Each row is followed by its class number.
[-131 -120  231   59 -237    7  141 -206   31 -162   59  101  175  186
  191 -288 -185  -51 -116 -173 -247 -241  241  165  341  101  -33  -86
  -15   64 -225 -171  115  157 -249 -158 -194 -105 -177  -84  115 -161]
1
[ -64  323  -60   37 -269   50  282 -340  131 -264   42 -324   20  216
   38   99 -270  221  405   -3  -18  -66   83   -1    0 -186  243  -87
   28 -330  117  221  218  -35  376   35  -42   77  -66 -462 -166 -442]
7
[ 130  147  190 -134  -33  -55   87  -71   73  -72 -197  -13  352  -67
  369   13   92 -207  118  350  212  -57   57 -145 -286 -215 -106   87
  109 -238  174   18  205 -184  302   64  312   29 -134  -47  320  183]
4
[ -79 -101 -329   76  163   84  -93  212  -59  214  109   41 -443  -26
 -485  216   -2  215  -33 -265 -141  219 -191   91  184  144  106  -17
  -49  264 -104   71 -330  139 -227  -31 -185   46  193   88 -527  -79]
2
[ -86  -87   31   28  -70   65   42  -62  -30  -18   47   62   12   69
   54  -75  -42    5  -83  -95 -110  -59   71  122  109   38  -25  -20
  -13   89  -97  -67    1   70 -162  -91  -99  -36  -73  -48    7  -44]
6
[ 225  -70 -155  145  -97 -157 -234   24  -81 -123  148 -103 -103   91
 -219 -200  -32    7  183  -90   -1 -201  137   20   -7 -134   94 -150
 -114  -33  170   23  165   49  205  142 -264  -75  243 -186  261 -163]
6
[ -22   96 -123    9  -15  -30   46  -41   14  -32   47 -108 -111   47
 -128   89  -62  128  152  -86  -19   54  -18   30   68  -41  111  -14
  -26  -36   34   89  -13   -5  102   15  -59   49   26 -131 -190 -176]
6
[-137  331 -121   50 -248   65  285 -303  110 -222   84 -327  -60  231
 -108  146 -321  345  411 -150 -104  -26   84   12  128 -104  333 -100
   37 -280    8  251  106   11  253  -19 -150   64  -14 -507 -369 -501]
0
[  11   40  -24  -30   43   25    4   30  -12   84  -42   -9  -16  -39
  -25   84   66   -1   29   65   64   63  -72  -21  -87    2   11   21
   34   20   33   29  -80  -15   17    4   79   39   44   66 -144   60]
2
[ -71  335 -255   19 -111  112  235 -189  108 -156   23 -363 -124  126
 -102  305 -165  308  461    4   22   77  -65  -46  -92 -232  269  -39
   22 -285  196  281  117  -89  448   63   -9  141  -19 -462 -286 -387]
4
[  55 -159   52   69  -63  -73 -121   -3  -39  -43   55   93   21   31
  -62 -282  -26  -89  -78  -94 -110 -135  133   95  128   52  -34  -79
  -49  111  -84  -91   41  100 -175  -37 -186  -94   62    4  154  -20]
3
[  -5   17 -100 -131  363   82  -89  248  -58  315 -104  103  -78 -252
  -31  326  222  -75 -158  205  174  327 -298  -69 -306   27 -134  165
   86  148   28   52 -324 -134  -66   23  276   99   -9  326 -217  380]
5
[ -30  -38 -375  114   96   14 -158  144 -100   94  139  -53 -440   21
 -526   68  -67  235  140 -250 -114  124  -76  103  103   85  143  -87
 -101  174  -36  103 -229  112  -49   27 -289   27  217  -53 -361 -227]
5
[ -26  215 -359   13   87   20   59   35   42   69   34 -227 -322   30
 -388  323  -51  277  317  -85   25  236 -184    2  -22  -34  224   18
   -4  -39  114  263 -173  -43  233   72  -23  145  129 -145 -503 -235]
2
[ -50 -113   52  -86  155   11  -44  136  -29  182  -67  189   31  -97
    3   65   98  -86 -220   35   14  102  -64   16    3  144 -151   93
   60  195  -84 -105 -219    2 -231  -65  100  -10  -52  264  -81  252]
5
[  19 -161  298  -79   -6   25  -15   15  -12   58  -70  221  291  -61
  323 -188   93 -284 -316  132    7  -86   48   20    6   66 -232   60
   52  100 -110 -182   10   20 -253  -86  146  -72 -130  223  249  276]
1
[ -66  267  280 -132 -164   69  349 -304  144 -202 -207 -128  465  -16
  565   75  -24 -106  126  295  163  -91   62 -103 -218 -260  -15   95
  146 -344  153   62  303 -188  321  -33  330   59 -294 -257  233    6]
2
[-107   42   17  -55   55  132   85   16   26  112  -51   34  -16  -77
   44  168   24   -4  -87   35   23  134 -131   -6   -4   16   -9   70
   52   53  -29   55 -106    9  -94  -61  150   50  -63   40 -246   54]
5
[  13   33  283 -118  -85   30  141 -126   62  -68 -123   66  389   -1
  420  -54   43 -200  -84  202   79 -100   93  -33  -73  -94 -135   81
   99  -99    8  -81  143  -77   46  -42  217   -4 -209    1  272  155]
4
[  -4   13 -696  236  142   17 -195  178  -46   44  238 -219 -701  118
 -877  193 -242  464  390 -394 -221  145  -86   66  264   75  368 -153
 -194  163   59  206 -299  139   43  108 -469   42  433 -178 -557 -439]
3
[  30  -61 -260   38  198   -2 -144  219  -67  176   42   -1 -246  -50
 -329  198   82   86   36  -52   24  144 -137  -21  -53   45   24   17
  -25  130   50   65 -242   -7   -4   69  -58   50  151  100 -209   59]
0
[  70  -28   83   96 -214  -43   -5 -151   10 -208   37  -75  163  129
   76 -243 -106  -40  107  -34  -67 -273  189   21   39 -132   73 -101
  -36 -112   74  -42  256   52  141   35 -186  -92   36 -293  352 -193]
5
[ -13  189 -178    7  -49   59   98  -57   52  -45   24 -202 -118   48
  -98  251  -88  162  299   23   58   49  -65  -46 -100 -152  184  -23
   15 -147  166  190   32  -37  267   82   30   87   56 -260 -208 -176]
5
[-201   40  100  -27  -74   89  213 -204   35  -57   12   13   74   56
  144  -14  -90   80 -130 -102 -120    0   -7  135  169   85   -8   30
   20   43 -145  -21  -26   51 -194 -159   -7   41 -185  -66 -142 -149]
7
[ 112  -86 -102   53   81  -30 -176  114  -61   58   57   10  -84  -42
 -150  -51   84  -35    9   10   19  -13  -28   -9  -55  -30   -4  -40
  -46   93   69  -11  -45    0   -8   73  -68  -21  138   29   62   73]
3
[  39  161 -203   56  -74  -23   25  -59   39  -74   30 -198 -143   42
 -199   98  -53  146  320  -19   52    4  -29  -32  -71 -133  199  -78
  -25 -132  164  178   47   -4  303   90  -54   68  137 -252 -139 -245]
2
[ 242 -268  -45  119  -16 -161 -358  206 -101   21  121  143 -108   25
 -234 -345   97 -170  -41  -59  -47 -217  129    8   12   40  -60 -110
 -119  143   29 -111   33  119  -47  113 -219 -145  299   68  317   78]
7
[  12  -13  217 -114   87   25   32   -4   -5   86 -145  121  258 -125
  346   49  167 -204 -191  255  137   40  -65  -70 -180  -52 -179  119
  101   -9    4  -73  -17  -97  -43  -38  274   19 -164  156  210  303]
0
[-133 -151  358   -6 -198   44  152 -195   13 -122  -22  188  272  125
  321 -311  -90 -142 -275  -71 -183 -216  208  125  294  116 -145    0
   12   69 -231 -204  132  106 -297 -188  -78 -126 -237   -8  166  -35]
7
[-243  -61   88 -148  172  204  148   88    4  257  -77  224   -5 -124
  125  247  102  -45 -347    0  -33  253 -178   77   78  191 -140  158
  114  232 -228  -34 -335   22 -412 -196  222   54 -193  308 -392  263]
0
[   7   34 -286   79   37  -19  -73   67  -26   22  116 -101 -288   57
 -350  102  -43  170  155 -155  -66   84  -40   56   26  -21  150  -87
  -42   36   47  135 -125   56  104   39 -183   26  138 -102 -218 -205]
0
[  66  -80   64  -11  -10  -59  -59   48    7   26  -19   73   76   19
   30 -101   44 -110  -48   26   14  -56   57   -5   -2   13  -73    6
   11   10   -9  -53   12   11  -28    8   17  -44   11   55  116   88]
0
[  52  225  157   79 -471 -101  290 -467  141 -469   36 -260  286  276
  248 -236 -248   -2  352   40  -18 -323  293  -35   49 -189  208 -130
  -15 -404  132   72  457   18  365   23 -104  -45  -68 -506  289 -392]
5
[ -64  112 -389   24  153   98    1  127  -22  123   87 -164 -378   11
 -410  390  -40  304  222 -157   -3  230 -195   14   11  -17  212    0
  -12   37   67  204 -231    2  108   52  -64  130  128 -104 -509 -174]
0
[-168   87 -243   87  -63  105  121 -106   17  -71  109 -161 -223  130
 -238  142 -202  298  157 -240 -164   79   -5  130  175    1  209  -85
  -20    2  -47  132  -66   86   25  -56 -225   51   -2 -242 -381 -372]
6
[ -52  -53 -360   25  254   43 -153  254  -69  240   73   14 -402  -31
 -510  205   40  200   14 -201  -70  234 -203   79   84  144   81  -11
  -28  255  -63   98 -396   71 -137   13 -119   68  192  124 -489  -42]
1
[ -70   83   15  -44   28   62  105  -64   40   10  -65  -56   98   -9
   78  117  -18   41   17   52   38   80  -74    4  -28  -69   10   38
   86  -62   17   56  -28  -65   59  -20   86   47  -87  -47 -105   -5]
3
[  -1  -13 -183  -97  339   42 -113  254  -49  282  -56   50 -154 -150
 -193  311  171   -7  -30   89  132  271 -231  -22 -129    0  -84  112
   24  178   64   87 -301  -77  -31   42  178   92   38  235 -269  244]
3
[  20  135 -379  -34  279   71  -93  200  -43  191   26 -151 -320  -82
 -327  415   74  207  193   33  109  273 -285  -34 -207 -116   88   39
  -10   22  178  221 -207  -83  210  111   63  139  136  -23 -341  -24]
7
[ -38  150 -195   27    7   53   53  -47   22  -12   19 -181 -149   42
 -135  162  -44  155  223    1   16   74  -70   -5  -84 -119  165  -33
   -2 -104  132  173   -8  -58  251   55  -39   65   47 -226 -162 -184]
5
[ 361 -256 -197  167   22 -262 -492  302 -134   24  147   48 -149   46
 -408 -332  146 -129  121  -55   44 -244  187  -74  -96  -37   -8 -176
 -174   93  195  -74   68   95  155  237 -298 -161  442   30  393   87]
5
[-141  279   17 -194  151  176  249  -60   57  121 -162  -76   79 -166
  274  403   46   58   13  253  186  298 -289  -68 -259 -102  -45  190
  117  -98   58  150  -77 -182  114  -64  401  176 -246    8 -304   92]
1
[ 136  105 -387  183 -126  -73 -126    7    0 -143  178 -277 -338  148
 -469  -26 -146  217  457 -184  -44  -86   41  -19   28 -124  302 -173
 -125 -128  177  220   79   69  340  169 -311    0  345 -362 -114 -389]
1
[-290   29 -466   39  185  128   92   -3   -2  182  156 -111 -586   55
 -583  408 -215  523   63 -334 -206  448 -255  231  300  198  250  -70
   36  201 -164  200 -413   86 -136  -91 -294  119   -7   -1 -899 -355]
3
[ -16 -260    2  295 -389 -123 -101 -168  -67 -234  247   56  -66  225
 -152 -580 -233    9   -6 -475 -346 -401  358  262  470  129   89 -232
 -185  130 -176 -186  199  320 -273  -63 -592 -219  138 -128  173 -409]
6
[   6  104  294  -79 -169   29  198 -235   58 -154  -97  -25  415   38
  533  -71    6 -174   -2  247  102 -148  107  -53 -164 -195  -68   65
   75 -254   70  -18  264 -116  160  -41  202  -14 -224 -181  343   79]
0
[-133  296   47 -146   37  150  304 -156   84  -12 -138 -152  154  -57
  302  344    2   70  106  221  153  188 -182  -88 -194 -164   31  144
  141 -205   88  146   19 -178  252  -42  323  141 -244 -131 -181    7]
1
[-225  -55  148 -123  158  153  158   34   17  190 -127  211  107  -95
  179  166   84  -72 -306   11  -29  175 -130   74  104  145 -158  152
  100  178 -201  -71 -254   -7 -354 -185  224   48 -218  263 -270  249]
2
[-152  134 -337    1  150   89   89   46   22  144   56 -144 -332   62
 -346  352  -81  281  181 -140  -51  240 -180   73   62   46  164    4
  -18   83  -10  207 -264   18   69   -5  -48  144   19  -70 -554 -216]
1
[  79  -94 -179   27  234    6 -221  234  -77  186   29   59 -162 -109
 -212   88  151   -3  -91   26   55  120 -162  -32 -132    2  -63   12
  -20  150   62   18 -169    0  -10   70   17   10  143  155  -71  151]
7
[  97  -53  213    3 -130  -56   -4  -95    7 -138  -65   45  312   63
  284 -193    9 -199    8  148   47 -221  191  -21  -65 -120 -106  -10
   39  -79   73 -130  198  -37   86   14   55  -79  -81  -62  413  110]
6
[ -69  127 -225  -50  182  110   37   88   -5  133  -34 -102 -190  -87
 -157  308   45  150   67   35   76  273 -245  -12 -133  -41   31   67
   42   25   69  153 -183  -85   61    2  117  130   27  -12 -377   -9]
6
[  -8  -81  167   91 -255  -38   59 -166   24 -183   63   34  112  124
   78 -262 -116  -41   -8  -88 -125 -204  203   44  217   40   21  -88
   -1  -15  -85  -93  150  102 -107  -51 -155  -99   -6 -112  116 -104]
3
[  80 -227 -401  247   22  -87 -324  209 -146   45  264  -20 -453  131
 -636 -173  -78  177  114 -388 -228  -91   59  136  234   84  135 -218
 -208  211  -31   17 -135  222 -123   75 -544  -91  383  -82 -112 -287]
0
[   5  169 -256  -62  191  107  -21  145   41  157  -57 -148 -217  -93
 -248  396   83  128  216  121  174  286 -278 -113 -205  -93   91   54
   35  -59  166  229 -175 -101  215  113  193  139  109   18 -350   38]
3
[  47   44 -443  174  -20  -23 -145   89  -19  -16  179 -198 -507  104
 -606   89 -119  286  352 -232  -73   34  -43   -2   80    3  266 -161
 -134    1  107  200  -76  109  182  137 -316   21  361 -190 -339 -344]
7
[-190  160  -92  -39  -18  180  212 -110   75   25  -14 -100 -112   71
  -18  275 -106  190  110  -26  -34  139 -118   37   41  -12   88   40
   46  -40  -16  137  -91   10   21  -66   84   89 -101 -126 -396 -158]
7
[-153 -111   35   -7   15   43   50   24    6   82    3  137   27    4
  -22  -23  -26    0 -184 -131 -114   19   31  105  191  156  -50   16
   15  159 -160  -72 -148   85 -234 -103  -59  -13  -79  102 -142    9]
5
[-396  107  178 -157  -28  298  438 -193  117   79 -110   94  111   -6
  323  242  -96   92 -262   -5 -110  227 -102  113  142  183  -57  167
  147   79 -276   17 -152   -1 -330 -278  239   93 -392   47 -486   -1]
6
[-125  272  161 -219   -4  163  329 -154  112   32 -178  -36  214  -80
  393  292   22  -43   17  255  140  178 -140  -48 -158  -94  -67  170
  166 -148   15  105   -8 -156   72  -98  427  140 -290    2 -229  106]
4
[ -66 -239   94   -1   76   36  -60  117  -54  133   16  258   23    8
   -6 -105   67 -112 -312 -123 -138  -11   31  116  209  186 -168   38
  -21  287 -205 -193 -175  118 -395 -131  -57  -72  -76  235  -23  171]
2
[ 218 -493   59  211 -146 -212 -422  192 -136  -47  159  296  -47  117
 -280 -655   22 -260 -175 -228 -229 -409  367  118  255  182 -102 -219
 -166  289 -130 -278   61  267 -327   42 -502 -294  333  118  511   70]
5
[-129  -10   53   70 -158   37  136 -216   28 -121   73  -19   48  158
   72 -130 -168   80  -28 -134 -183 -140  142  122  177   33   53  -71
   -9   -1  -99  -19   83   92  -78  -96 -175  -48 -110 -192    3 -238]
7
[ 131 -277 -112  151   24  -89 -301  174 -140   56  156  111 -138   32
 -275 -242   52  -69 -115 -176 -108 -128   94   90  109   61  -30 -112
 -132  219  -36 -102  -44  150 -136   51 -320 -108  198   59  159   -1]
5
[ 100 -214  169   64  -77  -99 -149   23  -85  -65   50  163  164   36
  134 -304   29 -196 -162  -18  -67 -243  197   48   57   -2 -129  -64
  -47   90  -45 -184  109   89 -144  -25 -139 -141    6   45  398   92]
0
[-161  110  -52  -87  113   93  143    3   34  106  -52  -22  -50  -48
    0  300  -24   94   19   32   20  218 -158   34   -3    7    0   86
   62   25  -15  101 -161  -43  -31  -58  140  109 -129   20 -347   -1]
5
[  -1  273  147 -137  -88  114  264 -182  147 -107 -184 -150  323  -12
  411  215   32  -48  180  350  210   28  -25 -180 -296 -259   -5  106
  159 -325  203  120  198 -190  378   38  390   94 -181 -196   99   82]
4
[ 273  -19 -306  200 -106 -171 -250   82  -59 -143  140 -173 -210  151
 -391 -160  -28   71  422  -83   18 -233  172  -69  -57 -180  186 -202
 -164  -89  263   78  186   71  367  208 -302  -77  369 -293  204 -209]
2
[ -94   64  231  -84 -149   61  234 -192   93  -92 -101   37  267    1
  345  -10  -58  -82  -56   82  -15  -68   55    1   47  -26  -54   61
  109  -97  -52  -49  114  -22  -66 -109  141    4 -191  -53   40   22]
4
[ 247  121  -73   95 -160 -136 -100  -57   29 -189   11 -191   26   53
  -73 -116   14  -43  377  156  156 -176  123 -193 -229 -236  151 -114
  -19 -291  292  115  239  -64  462  204  -10  -33  243 -265  307  -90]
0
[  -3   -3 -191   45   99   32  -80   74  -32   58   38  -53 -181   15
 -193   98  -10  105   75  -46  -23   83  -90   26  -40  -26   50  -22
  -21   82   35   55 -112   29   66   32  -89   18   75  -30 -111  -73]
1
[ 256 -190   94  193 -314 -223 -233  -89  -66 -298   98   11  168  207
  -38 -585  -70 -175  129 -104  -85 -553  433   29  116  -92   60 -219
 -134 -101   98 -145  352  102  179  107 -395 -210  216 -253  688 -177]
7
[-290  251  445 -194 -189  247  528 -387  151 -121 -362   33  560 -153
  863  159    5  -98  -17  431  160   39  -36  -79 -247 -219 -123  160
  243 -281   29  -51  294 -156  131 -191  495   74 -544 -168  127   87]
2
[ 105 -270 -299  174   70 -107 -368  285 -142  135  186   96 -445    2
 -627 -229   37   38   10 -279 -160   -4   34  112  186  202   70 -161
 -155  293  -96  -10 -228  194 -214   57 -412  -79  402  158 -175  -81]
3
[ 165  -74 -126  328 -433 -129  -71 -251  -59 -411  263 -223   48  404
 -218 -501 -341  152  275 -361 -221 -470  344  180  294  -94  239 -380
 -188 -212  -17  -44  371  176  213  115 -639 -116  206 -390  297 -613]
6
[  36 -133 -218  224 -135  -67 -144  -12  -52 -126  204  -90 -244  167
 -353 -159 -150  162  136 -328 -193 -182  142   99  245   -5  175 -183
 -150   71    3    3   76  185  -18   49 -447  -82  237 -229    8 -321]
6
[ 163  -90  172   71 -192 -133  -97  -89  -33 -194   28   10  220   70
  149 -441    7 -217   10   48  -12 -305  242    1   -9  -67  -57 -104
  -41  -80   43 -109  252   19  102   37 -134 -123   64  -88  496  -27]
1
[-165  202  170 -127  -46  143  334 -216  120  -68 -160  -61  277    6
  398  209  -50  -17   42  208   75   54  -31  -39  -68 -119  -37  126
  132 -175   22   59   79 -125  137  -79  291   96 -313 -124  -62   13]
7
[ -44   56  244  -95  -48   25  179 -129   56  -32 -163   47  343    3
  355   13   44 -142  -52  183  103  -52   50  -43  -50  -81 -114   91
   94  -98   12  -47   88  -91   73  -46  214   15 -203   -7  147  134]
2
